Each row has a class, written after it.
-68, -23, -185, 370, 118, -143, -140, -91, -326, 32, 238, -123, -44, -8, 256, -47, 45, -270, -51, 56, 0, -791, 172, 86, -20, -80, -108, -45, 94, -96, 169, -85 => rular
114, 20, -56, -11, -83, -117, 36, -78, 1, -37, 14, 43, -65, -91, 87, 78, 116, 104, 181, -134, 75, 159, 17, 80, 21, -211, -9, 27, 161, -176, 107, -41 => Gil
25, 144, 40, 150, 27, 324, -136, -39, -222, -29, 83, 70, 442, 41, 89, 121, 183, -16, -142, 183, -60, 284, -51, -176, 130, -100, -259, -104, 126, 16, -60, -27 => Piba
74, 83, 78, 103, -12, 290, -117, 16, -154, -43, 22, 100, 442, 70, 71, 74, 95, -11, -154, 167, -30, 310, 38, -222, 128, -27, -192, -66, 90, -6, 3, 46 => Voga
-73, 71, -110, -264, -210, -36, 39, -100, 242, 95, -55, -8, 121, -235, -95, 57, -31, 102, -126, -252, -85, -194, 33, -71, 127, -322, -256, 232, -109, 358, 189, -121 => rular
-175, 54, -139, 33, -108, 122, 72, 48, 162, -174, 82, -25, 231, 59, -19, 143, 186, 159, 40, -88, -47, -43, -240, 107, 215, -28, -238, -158, 165, 171, -309, -175 => nifip
-205, 13, -174, 19, -70, 58, 121, 9, 260, -168, 102, -40, 157, -12, 17, 152, 333, 125, 41, -87, -77, -162, -429, 58, 241, -203, -192, -117, 125, 272, -393, -140 => mut
-139, 129, -128, -27, -38, 95, 106, -34, 169, -102, 96, 13, 202, 31, 13, 81, 199, 90, 10, -78, 2, -30, -215, 79, 189, -199, -311, -79, 74, 285, -304, -139 => nifip
89, -37, 134, -168, -110, 235, -207, 78, 197, -139, 44, 77, 201, 27, 6, 77, -83, 272, -49, 381, -116, -3, -126, -223, 382, 292, -59, -21, -218, 320, -147, 192 => nifip
-79, 95, -77, -237, -214, -74, -21, -70, 258, 17, -46, 19, 109, -197, -68, 44, -23, 75, -174, -287, -85, -232, 69, -54, 72, -209, -224, 199, -107, 381, 256, -140 => Bigeg
44, 134, 110, 114, 34, 257, -122, -34, -160, -61, 68, 81, 417, 39, 88, 76, 131, 7, -182, 200, -54, 285, -28, -175, 112, -97, -233, -80, 67, 54, -23, 10 => nimef
-106, 64, -75, -305, -275, -55, 13, -64, 222, 24, -69, -17, 124, -225, -94, 44, -71, 161, -166, -303, -103, -98, 40, -113, 142, -294, -172, 220, -119, 373, 233, -131 => Vef
15, -27, -330, 268, 215, 212, 42, 98, -128, 64, 243, 62, 57, 228, -10, -64, 130, -436, -57, 62, 274, -240, 86, -31, -65, 179, -22, -165, 21, 114, 25, 108 => lof
191, 66, 92, -79, -20, 18, 212, -29, -113, 143, -25, -21, 53, -10, -47, -109, -100, -159, -172, 63, 104, 89, 276, 87, -260, -13, -31, 112, -25, -9, 189, 108 => Voga
-56, 80, -76, -243, -244, -40, 61, -19, 208, 47, -32, -20, 120, -203, -112, 45, 25, 111, -139, -236, -147, -85, 74, -67, 135, -283, -171, 223, -86, 386, 229, -55 => Gil
-143, 72, -178, 18, 4, 55, 157, -27, 219, -87, 148, -12, 115, 8, -23, 95, 234, 32, 5, -61, -21, -212, -276, 104, 207, -260, -209, -105, 121, 244, -289, -68 => Voga
16, 188, -78, 54, 193, 72, -128, -175, -77, 51, 1, 35, 287, 5, 232, -35, 173, -44, -312, -143, -25, -265, -240, -71, -349, -134, -207, 25, -232, 218, -138, -22 => Girub
176, 27, 71, -22, -79, 52, 188, 32, -61, 126, -18, -21, 11, 11, -106, -92, 10, -120, -107, -25, 95, 119, 192, 85, -217, 114, -46, 73, 55, -15, 169, -5 => mut
-176, 44, -167, -62, -90, 165, 122, 20, 263, -151, 46, 2, 125, 2, -67, 99, 140, 81, 42, -135, 0, -253, -315, 51, 186, -63, -231, -105, 69, 321, -366, -187 => mut
-216, 71, -155, -4, -28, 36, 131, 34, 112, -106, 72, -90, 72, 67, -10, 92, 141, 28, 4, -96, -22, -196, -270, 88, 170, -180, -223, -90, 88, 262, -344, -157 => Vef
-72, 110, -83, -274, -242, -73, 22, -127, 250, 34, -28, -1, 96, -289, -75, 53, -15, 138, -168, -301, -120, -205, 19, -60, 80, -367, -223, 237, -104, 393, 227, -136 => Piba
9, 48, -478, 200, 251, -19, -35, 223, -179, 27, 105, -2, 52, 115, 67, 84, 340, -505, -16, -64, -7, -390, -15, -45, 54, -114, -213, -104, 260, 203, -134, -273 => Vef
158, 80, 171, -82, -120, 124, 206, 61, -72, 120, 35, 2, 125, 28, -81, -42, -56, -52, -139, 118, -3, 269, 320, 2, -96, 96, 14, 128, 4, 2, 112, 150 => Gil
67, -27, 107, -106, -19, 248, -174, 131, 167, -126, 88, 78, 158, 25, 52, 116, 12, 290, -3, 391, -170, 14, -220, -210, 439, 247, -71, -44, -148, 359, -171, 190 => Vef
59, 121, 122, 80, -33, 292, -121, -36, -142, -23, 73, 105, 431, 37, 23, 102, 105, 16, -177, 213, -52, 287, 22, -172, 160, -76, -217, -55, 71, 2, -31, 18 => Girub
-58, 10, -28, 223, 59, 239, -122, -46, 209, -197, 320, 180, -110, -179, 78, 104, 219, 87, 40, -170, -11, -349, -368, -137, -191, 0, 164, -144, 77, -28, -138, 12 => Gil
-74, 66, -52, -272, -252, -45, 24, -109, 277, 62, -82, 3, 92, -251, -67, 24, -22, 142, -175, -320, -74, -149, -4, -98, 61, -286, -221, 223, -125, 342, 193, -153 => riba
99, 30, -29, 22, -86, -132, 17, -100, -67, -40, -5, 17, -143, -136, 104, 31, 34, 42, 191, -220, 100, -20, 82, 121, -16, -139, -38, 1, 206, -215, 218, -89 => lof
224, 56, 151, -77, -51, 94, 214, 48, -149, 211, -10, -3, 69, 63, -134, -137, -123, -75, -93, 122, 46, 257, 330, 79, -100, 93, 43, 112, -82, -36, 150, 160 => Girub
-217, -1, -274, -51, -73, 119, 130, 81, 182, -188, 45, -73, 177, 29, -35, 128, 162, 85, 16, -170, 4, -182, -350, 24, 194, -109, -212, -114, 132, 279, -333, -221 => Vef
170, 66, -147, 7, 100, -20, 144, 59, -45, 44, -33, -31, 225, 9, -131, -199, 115, -314, -265, -56, 73, -209, 135, 107, -278, -120, -152, 85, -90, 292, 164, -57 => sizu
-123, -57, 36, 512, 252, -184, 19, 9, -285, 203, 435, -152, -246, -34, 95, -66, 28, -61, -91, 278, -280, -814, 7, 223, 16, -94, -23, -117, 59, -55, -32, -56 => mut
79, -61, 85, -164, -65, 193, -160, 114, 123, -150, 25, 8, 74, 7, 30, 67, -45, 230, 6, 395, -119, 19, -170, -216, 425, 210, -77, 4, -161, 359, -109, 200 => riba
-146, 40, 153, 83, -54, 375, -205, -101, 198, 36, 135, 146, 79, -1, 181, -45, 168, -49, 34, 49, -88, -271, -204, -278, -27, 343, 206, -29, -316, 61, -255, 205 => sizu
13, -104, -365, 361, 170, -151, -125, -70, -30, 156, 48, 16, 65, -59, 252, 80, 307, -427, -47, -250, 98, -899, -68, -37, -148, -212, -191, 0, 190, -204, -40, -223 => Piba
89, 62, 113, -30, 34, -43, -196, -305, 50, -133, 128, 28, -300, -176, 211, -138, -45, -273, 54, -16, 173, -718, -94, -201, -131, -223, -25, 160, -154, -86, 11, 127 => nimef
5, 297, -23, 35, 161, 108, -133, -223, -272, -43, -53, -129, 119, -34, 67, -219, 21, -144, -337, -354, 8, -546, -98, 113, -476, -46, -211, -63, -62, 201, 210, -174 => sizu
57, 107, 41, 60, 24, 254, -103, -24, -161, -34, 64, 96, 379, 66, 70, 80, 86, -68, -120, 193, 28, 291, 40, -203, 137, -87, -217, -48, 56, 23, -12, 21 => Bigeg
-57, 40, -94, -299, -238, -36, 22, -56, 231, 66, -67, 16, 153, -238, -86, 84, -38, 157, -150, -243, -112, -156, 38, -108, 149, -291, -195, 258, -98, 349, 186, -92 => Girub
81, -36, 133, -120, -67, 249, -221, 92, 66, -129, 22, 43, 145, 67, 39, 61, -127, 295, 12, 410, -104, -3, -130, -195, 390, 321, -68, -34, -205, 326, -110, 201 => Bigeg
-72, 45, -155, 396, 302, 50, -208, -78, -218, -22, 276, 21, -133, -20, 32, -136, -155, -205, -118, -50, -1, -728, -41, 150, -265, 98, 16, -296, -153, -4, 152, -106 => Bigeg
149, 112, 129, -19, -16, 175, 165, 15, -148, 116, 87, -11, -51, -10, -128, -143, -123, -17, -51, 4, 28, 131, 218, 68, -91, 55, -15, 27, 0, 12, 174, 84 => riba
-111, 50, -59, -262, -272, -52, 14, -115, 247, 60, -60, -16, 89, -246, -70, 16, -49, 120, -181, -270, -87, -151, 74, -98, 102, -246, -196, 233, -117, 353, 246, -90 => Gil
-85, 35, -185, 275, 93, 113, -74, 130, -197, -111, 215, -76, -231, -51, 139, -30, 290, -289, 71, -37, -86, -550, -76, 73, -101, 122, 141, -149, 108, 282, 233, 78 => Voga
74, -17, -81, 35, -86, -76, 4, 8, -70, -60, -3, -8, -142, -88, 62, 23, 102, 98, 252, -193, 27, 29, -11, 76, 93, -71, 49, -35, 183, -114, 163, -58 => lof
48, 122, 73, 98, -14, 303, -143, -10, -166, -35, 33, 96, 431, 77, 56, 105, 115, 29, -138, 159, -28, 370, 10, -196, 148, -42, -198, -73, 70, 34, -14, 27 => Piba
-108, 66, -71, -306, -285, -63, 32, -111, 253, 35, -64, -16, 101, -240, -88, 30, -54, 148, -153, -264, -96, -143, 49, -91, 139, -320, -210, 240, -93, 379, 236, -95 => Voga
214, 91, 136, -28, -62, 79, 207, 93, -131, 178, 54, 49, 36, 75, -79, -65, -79, -88, -87, 109, 69, 223, 365, 68, -114, 91, -5, 115, 10, 20, 127, 91 => Girub
-23, 79, -104, -264, -238, -129, 44, -91, 243, 72, -34, 6, 68, -286, -70, 36, 24, 110, -145, -346, -110, -157, 70, -35, 57, -361, -158, 247, -83, 330, 237, -76 => Vef
49, 102, 116, 67, -71, 286, -111, -31, -82, -29, 47, 103, 446, 22, 25, 99, 157, -7, -184, 158, -65, 273, 1, -206, 120, -65, -182, -41, 36, 46, -32, 36 => mut
95, 40, -96, 49, -70, -134, -26, -92, -78, -59, -14, 27, -141, -160, 144, 36, 129, 77, 201, -288, 69, 61, -7, 120, -56, -159, 15, -40, 169, -132, 222, -55 => lof
72, 100, 103, 81, -45, 263, -67, -39, -80, -40, 63, 101, 443, 0, 73, 92, 176, -75, -204, 207, -21, 273, 22, -211, 116, -146, -215, -33, 97, 36, -11, 69 => Voga
-120, 179, -230, 133, 297, 242, -275, -423, -32, -154, 141, 70, 192, -154, 146, 60, 267, -199, -143, -38, 162, -507, -486, 72, -376, -224, -358, -163, -93, 91, 85, -157 => Piba
-123, 100, -100, -295, -240, -41, 39, -78, 269, 66, -51, 14, 111, -177, -80, 59, -66, 171, -128, -304, -88, -86, 37, -102, 137, -256, -234, 237, -120, 385, 146, -168 => Piba
-181, 55, -200, -17, -54, 40, 210, 107, 207, -133, 69, -57, 158, 87, -42, 125, 190, 57, -53, -98, -5, -74, -232, 79, 206, -157, -235, -99, 137, 357, -307, -163 => Gil
-92, 83, -59, -262, -261, -42, 10, -93, 266, 72, -27, 19, 166, -230, -97, 39, -10, 133, -175, -277, -139, -141, 53, -114, 144, -292, -182, 217, -128, 349, 193, -122 => Bigeg
-152, 77, -194, 3, -67, 33, 179, 20, 263, -99, 154, -6, 68, 2, -31, 117, 232, 55, -38, -163, 2, -257, -251, 107, 111, -171, -235, -66, 127, 360, -309, -155 => mut
37, 123, 100, 93, -43, 334, -94, -2, -158, -68, 42, 78, 461, 63, 42, 77, 101, 36, -163, 155, -35, 320, 8, -193, 107, -37, -247, -56, 69, 44, -21, -4 => Gil
52, -19, 120, -71, -98, 238, -207, 128, 139, -196, 73, 57, 216, 54, 53, 111, -18, 285, -51, 399, -158, 48, -146, -208, 446, 296, -98, -68, -105, 362, -162, 179 => nimef
57, -1, 125, -140, -112, 282, -157, 112, 255, -154, 86, 109, 161, 34, 22, 110, 6, 275, 3, 351, -135, 121, -143, -228, 410, 347, -55, -8, -146, 355, -149, 191 => Piba
68, -27, 105, -99, -52, 263, -255, 64, 129, -194, 62, 70, 133, 6, 56, 113, 0, 314, 3, 367, -122, 91, -245, -238, 440, 207, -69, -85, -121, 309, -151, 202 => riba
184, 93, 179, -51, -84, 114, 218, 85, -113, 170, 6, -24, 79, 53, -138, -157, -43, -49, -105, 94, 4, 293, 262, 59, -99, 87, -2, 87, -41, 81, 125, 86 => sizu
198, 68, 21, 3, 21, 8, 228, 72, -169, 180, 64, -20, 16, 17, -63, -72, 22, -109, -85, 59, 21, 154, 259, 104, -144, 29, -11, 63, 85, 4, 119, 47 => lof
45, 86, 104, 136, -23, 285, -120, -6, -178, -46, 48, 60, 416, 58, 71, 66, 103, -16, -141, 195, -3, 257, 17, -170, 153, -39, -224, -93, 106, 4, -14, 33 => sizu
0, 130, 74, 87, -17, 347, -95, -18, -165, -55, 72, 70, 460, 46, 56, 84, 149, 15, -151, 160, -45, 308, -50, -168, 130, -38, -242, -93, 77, 47, -16, -45 => Vef
85, 110, 106, 73, -29, 281, -79, -36, -157, -19, 66, 66, 408, 24, 23, 82, 139, -31, -187, 218, -27, 217, 8, -141, 129, -112, -211, -39, 72, 44, -14, 66 => Girub
-68, 86, -87, -294, -260, 1, 56, -77, 232, 59, -82, -15, 151, -221, -118, 17, -20, 175, -139, -314, -103, -47, 16, -62, 108, -292, -216, 215, -148, 382, 210, -101 => riba
151, 21, -26, 88, -17, -159, 55, -34, -72, 43, -13, 20, -68, -63, 128, 42, 174, -36, 121, -151, 83, 81, 74, 154, -58, -153, -4, -10, 191, -203, 198, -44 => Vef
114, 261, 20, 361, 323, -55, -163, -43, -292, 235, 154, 129, -246, 132, 184, -90, 177, -194, 72, -37, -29, -373, 55, 169, -156, -123, -56, -133, -93, 177, 17, -26 => mut
95, -3, 101, -115, -31, 222, -234, 74, 107, -202, 59, 61, 126, 26, 74, 104, -62, 276, 1, 377, -120, 24, -161, -203, 404, 272, -68, -54, -118, 310, -120, 203 => Piba
-172, 87, -111, 12, -69, 156, 155, 21, 173, -167, 105, -36, 183, 34, -70, 70, 170, 114, 10, -52, -22, -77, -281, 139, 201, -105, -236, -160, 92, 302, -295, -133 => Bigeg
43, 90, 98, 69, -48, 312, -115, -18, -147, -85, 23, 57, 407, 36, 62, 82, 96, -30, -176, 161, 8, 303, -9, -227, 109, -46, -237, -56, 81, 3, -8, 13 => riba
-109, 55, -231, 164, 352, 87, -309, -233, -180, 11, 22, 21, 108, 165, 276, 136, 50, -283, -64, 123, 253, -619, -207, -44, -229, 2, -457, -21, -24, -73, -44, -133 => Gil
-117, 10, -179, -55, -135, 107, 143, 57, 162, -185, 30, -79, 101, -43, -30, 95, 149, 70, 54, -120, 23, -165, -280, 17, 159, -179, -177, -43, 97, 303, -268, -101 => rular
153, 52, 114, -15, -85, 77, 189, 46, -60, 180, 69, -10, 73, 1, -107, -66, -7, -82, -89, 79, -14, 102, 221, 66, -58, 20, 1, 79, -26, -19, 119, 79 => Vef
159, 81, 162, -86, -150, 191, 276, 121, -78, 152, 81, 6, 116, -20, -127, -98, -36, -15, -93, 84, -41, 278, 292, 22, -84, 118, 32, 129, -29, 91, 171, 68 => Vef
149, 1, -10, 116, -32, -96, 1, -24, -58, 64, 34, 80, -94, -57, 122, 66, 109, 43, 206, -113, 53, 16, 123, 99, 10, -45, 24, 6, 187, -239, 103, 35 => lof
-218, -29, -182, -81, -153, 151, 212, 52, 274, -124, 49, -91, 191, -87, -17, 109, 171, 159, -7, -200, -84, -229, -377, -28, 188, -179, -169, -28, 42, 277, -347, -122 => riba
